Below is a small trained network, with its code and all its weights. Each question gives an input and a class and asks what happens when units are switched off, that is, made to give their printed mean instead of their output.

import numpy as np


def w(rows, s, z=0):
    codes = np.array(rows[::2]) - 128.0
    scale = np.full(codes.shape[1], s)
    scale[-1] = z or s
    return codes * scale


def f(y):
    return np.maximum(y, 0)


def log_softmax(a):
    a = a - a.max(-1, keepdims=True)
    return a - np.log(np.exp(a).sum(-1, keepdims=True))


def net(x, mask):
    res = np.array(x, float).reshape(1, 2) / 4 @ E
    y = f(res @ A[0][:, :-1].T + A[0][:, -1])
    res = res + np.where(mask, y, B[0][:, -1]) @ B[0][:, :-1]
    return log_softmax(res[-1] @ U[:, :-1].T + U[:, -1])


A, B = {}, {}
E = w([
[117,64,99,22,40,5],'x0',
[2,39,90,30,201,208],'x1',
],0.0091)
A[0] = w([
[118,91,101,112,83,202,202],'n1',
[254,130,185,187,87,47,97],'n2',
[239,180,222,179,71,95,122],'n3',
[169,42,128,95,107,43,92],'n4',
[76,86,112,86,191,168,148],'n5',
[88,172,167,162,131,176,247],'n6',
[122,71,55,103,84,55,166],'n7',
[113,134,117,191,194,169,90],'n8',
[102,113,89,94,96,49,89],'n9',
[125,158,209,192,162,193,87],'n10',
[158,214,135,200,96,87,128],'n11',
[121,158,145,205,181,222,95],'n12',
[150,166,151,138,169,188,164],'n13',
[62,45,96,94,205,166,80],'n14',
[64,65,99,89,174,188,133],'n15',
[81,76,108,85,52,29,81],'n16',
[114,110,99,116,132,107,239],'n17',
[55,85,61,41,178,184,114],'n18',
[127,96,105,66,161,46,101],'n19',
],0.0088,0.012)
B[0] = w([
[103,186,101,150,31,98,204],'n1',
[104,93,136,202,164,67,222],'n2',
[98,117,169,194,130,95,239],'n3',
[181,54,93,110,212,175,175],'n4',
[116,104,148,173,118,46,213],'n5',
[151,117,67,100,26,126,249],'n6',
[169,79,69,113,112,159,209],'n7',
[196,31,85,103,209,162,171],'n8',
[192,62,98,109,225,149,167],'n9',
[206,59,122,91,201,199,185],'n10',
[112,105,144,179,121,74,212],'n11',
[188,75,88,97,179,143,204],'n12',
[165,90,87,76,95,146,199],'n13',
[65,89,205,199,223,98,203],'n14',
[119,130,168,189,129,74,219],'n15',
[154,67,107,109,195,156,191],'n16',
[138,148,32,85,2,95,228],'n17',
[93,107,168,164,149,62,229],'n18',
[174,50,116,112,176,141,169],'n19',
],0.0082,0.013)
U = w([
[66,121,178,224,169,37,70],'0',
[175,82,102,81,195,163,105],'1',
[102,166,95,101,11,90,254],'2',
[122,176,179,91,145,130,93],'3',
[61,149,178,113,141,169,86],'4',
[96,165,153,112,173,119,95],'5',
],0.011,0.0062)

Each question gives the input, the list of numbers given to net, and the class t.
The units are the neurons (one row each of A and B). Each row of codes is followed by its name. A weight is (code - 128) times the scale printed after its matrix; where a second scale follows, it is the last column's (A, B and U).
mask holds one flag per neuron, in row order. A switched-off neuron (its flag False) gives its mean, the last column of its row in B, instead of its output. The means were averaged over made-up inputs and are rounded, as every weight is.
A unit's drop is (log p(t) with every unit on - log p(t) with that unit switched off) / (log p(t) with every unit on - log p(t) with every unit switched off).
The circuit of an input: a set's keep is (log p(t) with only the set's units on - log p(t) with every unit switched off) / (log p(t) with every unit on - log p(t) with every unit switched off). Starting from the 12 units with the biggest drops (on a tie, the unit counted first), units are removed one at a time, each time the one whose removal leaves the highest keep (on an exact tie, the one counted first), for as long as the keep stays at least 0.8.
circuit, biggest first: the units of the circuit, biggest drop first
unit that matters most: the unit with the biggest drop
k most important neurons: the k neurons with the biggest drops, biggest first
drop when u is switched off: that unit's drop, to one decimal
input [3,-1], class 2: circuit, biggest first : [n14]
input [3,-3], class 2: 4 most important neurons : [n14; n18; n15; n10]
input [2,-3], class 2: 3 most important neurons : [n14; n18; n15]
input [-7,-6], class 1: 2 most important neurons : [n10; n12]
input [-3,3], class 2: 3 most important neurons : [n2; n3; n6]
input [-2,-3], class 2: 2 most important neurons : [n14; n18]
input [0,-3], class 2: 3 most important neurons : [n14; n18; n15]
input [4,5], class 0: 2 most important neurons : [n18; n14]
input [-6,7], class 0: 2 most important neurons : [n14; n15]
input [4,2], class 1: 2 most important neurons : [n16; n6]
input [3,2], class 2: drop when n10 is switched off : 0.3
input [4,7], class 0: drop when n8 is switched off : 0.0
input [-5,6], class 0: drop when n18 is switched off : 0.1
input [7,-6], class 1: unit that matters most : n4
input [-1,5], class 0: drop when n14 is switched off : 0.3
